[[-17.0 -19.7 -65.1]
 [ 12.1 -18.9 -12.6]
 [ 41.8 -39.5  -5.5]
 [ 53.6 -41.1  -3.1]
 [ -7.7  13.7  18.8]]
|
[[-18.9 -12.6]
 [-39.5  -5.5]]

[[-46.7  18.7 -11.8  -1.2  17.2]
 [-20.5  40.6 -14.9 -31.2  -7.0]
 [-36.8   1.7  58.2 -30.6  28.8]
 [-29.4  35.6  14.7  17.6  13.6]
 [ -5.4 -29.3 -21.8  40.0  38.9]]
|
[[ 40.6 -14.9]
 [  1.7  58.2]]

[[-38.5  32.0  -2.9  18.6]
 [ 12.9  53.3  39.8 -35.9]
 [-15.7 -65.3  20.3 -15.0]
 [-38.6  13.3  70.1  29.3]]
|
[[ 53.3  39.8]
 [-65.3  20.3]]

[[ 35.8 -24.5  59.3]
 [ 34.4  -1.5  65.3]
 [ 30.5 -28.1  42.9]
 [ 33.7  12.5  53.3]
 [ 34.9 -18.3  53.7]]
|
[[ -1.5  65.3]
 [-28.1  42.9]]

[[-58.7  22.0 -13.2]
 [  2.3   4.1 -42.2]
 [ 16.3 -14.7  -8.6]
 [  5.8  12.1  45.1]]
|
[[  4.1 -42.2]
 [-14.7  -8.6]]

[[  4.9  27.8 -18.4]
 [  2.6   4.8  -3.6]
 [-69.5 -20.7  44.3]
 [-52.8 -21.4  36.5]
 [-49.4 -21.7  34.7]]
|
[[  4.8  -3.6]
 [-20.7  44.3]]

[[-63.5 -33.8 -77.0 -43.0]
 [-14.0 -26.6 -11.3 -24.5]
 [  2.1  -5.1  -4.0  -2.9]
 [-28.2 -27.7 -38.2 -24.4]]
|
[[-26.6 -11.3]
 [ -5.1  -4.0]]
---
[[ 31.5  38.5  -1.1 -43.9   0.0 -38.8  -1.5]
 [ -3.7 -66.7 -27.7 -41.9   2.9 -11.5   5.3]
 [-32.0 -58.1   2.9   8.9 -15.1   1.4  -6.4]]
|
[[ 31.5  -3.7 -32.0]
 [ 38.5 -66.7 -58.1]
 [ -1.1 -27.7   2.9]
 [-43.9 -41.9   8.9]
 [  0.0   2.9 -15.1]
 [-38.8 -11.5   1.4]
 [ -1.5   5.3  -6.4]]

[[-55.8  51.1]
 [-58.4  53.2]
 [-69.7  42.8]
 [-56.2  52.2]
 [-59.4  54.7]]
|
[[-55.8 -58.4 -69.7 -56.2 -59.4]
 [ 51.1  53.2  42.8  52.2  54.7]]

[[-13.8  29.9   6.8   0.9  60.6]
 [-67.7  19.1  -6.1   0.9  38.8]
 [ 15.2  19.1  -6.1   0.9  38.8]]
|
[[-13.8 -67.7  15.2]
 [ 29.9  19.1  19.1]
 [  6.8  -6.1  -6.1]
 [  0.9   0.9   0.9]
 [ 60.6  38.8  38.8]]

[[-20.7 -35.9  68.5]
 [ 68.1  29.1 -36.0]
 [-30.1  -7.0 -31.4]
 [-18.7 -29.6  -5.3]
 [ -7.6 -41.1 -19.5]]
|
[[-20.7  68.1 -30.1 -18.7  -7.6]
 [-35.9  29.1  -7.0 -29.6 -41.1]
 [ 68.5 -36.0 -31.4  -5.3 -19.5]]

[[ 26.2  -2.4 -18.4  25.8 -29.8  33.4  12.9  17.3  -9.6 -18.5  72.3 -75.9
  -14.3  44.2  27.1  47.6]
 [ 45.1  30.8 -23.1  60.5 -34.9  21.8  -9.7  10.5 -19.7 -48.4  72.3 -80.8
  -14.3  41.4  39.7  56.2]]
|
[[ 26.2  45.1]
 [ -2.4  30.8]
 [-18.4 -23.1]
 [ 25.8  60.5]
 [-29.8 -34.9]
 [ 33.4  21.8]
 [ 12.9  -9.7]
 [ 17.3  10.5]
 [ -9.6 -19.7]
 [-18.5 -48.4]
 [ 72.3  72.3]
 [-75.9 -80.8]
 [-14.3 -14.3]
 [ 44.2  41.4]
 [ 27.1  39.7]
 [ 47.6  56.2]]

[[-64.4 -53.1 -11.6]
 [  3.4  42.7 -38.2]]
|
[[-64.4   3.4]
 [-53.1  42.7]
 [-11.6 -38.2]]
